Below is a small trained network, with its code and all its weights. Each question gives an input and a target symbol and asks what happens when units are switched off, that is, made to give their printed mean instead of their output.

import numpy as np


def w(rows, s, z=0):
    codes = np.array(rows[::2]) - 128.0
    scale = np.full(codes.shape[1], s)
    scale[-1] = z or s
    return codes * scale


def norm(h):
    return h / np.sqrt((h * h).mean(-1, keepdims=True) + 1e-5)


def f(y):
    return y / 2 * (1 + np.tanh(0.7978845608 * (y + 0.044715 * y**3)))


def softmax(a):
    e = np.exp(a - a.max(-1, keepdims=True))
    return e / e.sum(-1, keepdims=True)


def log_softmax(a):
    a = a - a.max(-1, keepdims=True)
    return a - np.log(np.exp(a).sum(-1, keepdims=True))


def net(x, mask):
    ids = ['δλξτφψ'.index(c) for c in x.split()]
    T = len(ids)
    res = E[ids] + P[:T]
    r = norm(res)
    for j in range(3):
        rows = slice(4 * j, 4 * j + 4)
        q, k, v = (r @ M[0][rows].T for M in (Q, K, V))
        z = softmax(np.where(np.tri(T) > 0, q @ k.T / 4**0.5, -1e9)) @ v
        o = O[0][rows]
        res = res + np.where(mask[j], z, o[:, -1]) @ o[:, :-1]
    y = f(norm(res) @ A[0][:, :-1].T + A[0][:, -1])
    res = res + np.where(mask[3:11], y, B[0][:, -1]) @ B[0][:, :-1]
    return log_softmax(norm(res)[-1] @ U[:, :-1].T + U[:, -1])


Q, K, V, O, A, B = {}, {}, {}, {}, {}, {}
E = w([
[119,174,156,129],'δ',
[154,142,163,144],'λ',
[166,153,2,94],'ξ',
[111,138,186,127],'τ',
[104,106,138,85],'φ',
[44,115,115,180],'ψ',
],0.019)
P = w([
[99,83,76,107],'0',
[174,249,227,117],'1',
[92,80,100,123],'2',
[242,188,109,197],'3',
[149,222,63,50],'4',
[106,74,82,122],'5',
[183,115,170,238],'6',
[189,203,152,19],'7',
[108,69,80,122],'8',
[230,100,177,203],'9',
[2,151,192,246],'10',
[108,58,86,115],'11',
],0.0083)
Q[0] = w([
[124,120,151,194],'head 1',
[184,114,184,163],'head 1',
[151,146,144,65],'head 1',
[119,174,118,147],'head 1',
[172,146,113,200],'head 2',
[173,116,107,78],'head 2',
[147,186,108,116],'head 2',
[168,101,108,103],'head 2',
[118,160,170,146],'head 3',
[102,112,203,86],'head 3',
[144,167,88,91],'head 3',
[108,93,253,96],'head 3',
],0.016)
K[0] = w([
[203,140,112,126],'head 1',
[157,70,128,146],'head 1',
[105,96,96,113],'head 1',
[75,143,97,159],'head 1',
[112,93,70,128],'head 2',
[197,169,159,88],'head 2',
[100,120,98,107],'head 2',
[78,193,125,77],'head 2',
[128,122,162,171],'head 3',
[157,114,185,159],'head 3',
[105,154,129,71],'head 3',
[111,128,247,195],'head 3',
],0.016)
V[0] = w([
[147,83,138,132],'head 1',
[56,110,141,99],'head 1',
[41,118,187,183],'head 1',
[187,139,147,7],'head 1',
[92,128,168,162],'head 2',
[108,128,61,164],'head 2',
[140,200,123,129],'head 2',
[179,125,105,72],'head 2',
[149,93,113,126],'head 3',
[139,148,131,175],'head 3',
[156,162,125,132],'head 3',
[124,155,204,145],'head 3',
],0.012)
O[0] = w([
[201,121,117,107,94],'head 1',
[55,17,128,61,169],'head 1',
[166,126,76,143,216],'head 1',
[158,110,226,122,134],'head 1',
[215,128,173,169,176],'head 2',
[125,182,161,204,102],'head 2',
[253,120,90,165,154],'head 2',
[105,67,132,126,79],'head 2',
[177,104,155,75,91],'head 3',
[109,149,78,164,170],'head 3',
[56,139,130,102,153],'head 3',
[140,167,73,201,255],'head 3',
],0.0059,0.0048)
A[0] = w([
[166,180,74,1,181],'neuron 1',
[200,230,99,46,68],'neuron 2',
[70,174,116,68,165],'neuron 3',
[133,217,151,127,100],'neuron 4',
[133,17,121,99,127],'neuron 5',
[117,103,160,204,144],'neuron 6',
[226,71,138,73,106],'neuron 7',
[118,145,147,208,254],'neuron 8',
],0.0097,0.0045)
B[0] = w([
[57,142,178,55,210],'neuron 1',
[101,50,20,7,171],'neuron 2',
[87,182,34,170,164],'neuron 3',
[227,43,157,233,169],'neuron 4',
[210,80,150,254,163],'neuron 5',
[156,110,195,98,174],'neuron 6',
[14,237,134,168,162],'neuron 7',
[129,153,149,70,254],'neuron 8',
],0.0069,0.007)
U = w([
[83,249,106,166,63],'δ',
[151,127,136,108,255],'λ',
[30,167,217,99,114],'ξ',
[155,44,117,213,120],'τ',
[154,78,241,85,168],'φ',
[164,150,108,158,115],'ψ',
],0.011,0.0025)

Each question gives the input, a string of symbols that net reads in full, and the target symbol t.
The units are the heads (4 rows each of Q, K, V and O) and the neurons (one row each of A and B). Each row of codes is followed by its name. A weight is (code - 128) times the scale printed after its matrix; where a second scale follows, it is the last column's (O, A, B and U).
mask holds one flag per unit, heads first, then neurons. A switched-off unit (its flag False) gives its mean, the last column of its rows in O or B, instead of its output. The means were averaged over made-up inputs and are rounded, as every weight is.
A unit's drop is (log p(t) with every unit on - log p(t) with that unit switched off) / (log p(t) with every unit on - log p(t) with every unit switched off).
The circuit of an input: a set's keep is (log p(t) with only the set's units on - log p(t) with every unit switched off) / (log p(t) with every unit on - log p(t) with every unit switched off). Starting from all 11 units, units are removed one at a time, each time the one whose removal leaves the highest keep (on an exact tie, the one counted first), for as long as the keep stays at least 0.8.
circuit, biggest first: the units of the circuit, biggest drop first
top k neurons: the k neurons with the biggest drops, biggest first
which heads matter: for each layer, one digit per head in row order, 1 if its drop is at least 0.15 and else 0, layers parted by /
drop when u is switched off: that unit's drop, to one decimal
input φ λ δ τ τ τ φ λ, target ξ: which heads matter -> 110
input φ τ ξ δ, target φ: which heads matter -> 001
input λ λ δ δ τ, target λ: circuit, biggest first -> [neuron 2]
input ξ ψ δ φ, target ξ: top 2 neurons -> [neuron 1; neuron 7]
input δ λ ξ φ δ φ ξ, target ξ: circuit, biggest first -> [head 3; neuron 1; neuron 7]
input φ δ τ λ, target φ: which heads matter -> 011
input λ φ ξ ψ λ φ φ τ τ ψ, target φ: which heads matter -> 000
input λ τ φ φ δ λ ψ τ ψ, target ξ: top 2 neurons -> [neuron 4; neuron 5]
input δ δ τ δ δ, target λ: top 3 neurons -> [neuron 2; neuron 7; neuron 4]
input φ φ δ δ τ δ φ λ, target ξ: which heads matter -> 100
input λ φ λ, target ψ: which heads matter -> 101
input φ δ ψ φ φ λ τ δ δ λ ξ ψ, target ξ: which heads matter -> 110
input λ δ ψ δ ψ φ, target τ: which heads matter -> 000
input δ φ δ φ, target δ: circuit, biggest first -> [neuron 7]
input φ δ φ φ, target φ: which heads matter -> 111
input ψ ψ τ ψ λ ξ δ ψ τ λ δ λ, target ψ: which heads matter -> 100
input φ φ τ δ, target φ: which heads matter -> 101
input ψ δ δ δ δ λ φ, target δ: top 3 neurons -> [neuron 7; neuron 4; neuron 5]
input δ ξ φ, target τ: drop when neuron 5 is switched off -> 0.5
input φ φ φ τ δ, target ξ: circuit, biggest first -> [head 1]
input φ ξ ξ ξ δ, target ξ: drop when head 3 is switched off -> 0.6
input ξ ξ ξ δ λ τ, target φ: drop when neuron 6 is switched off -> 0.1
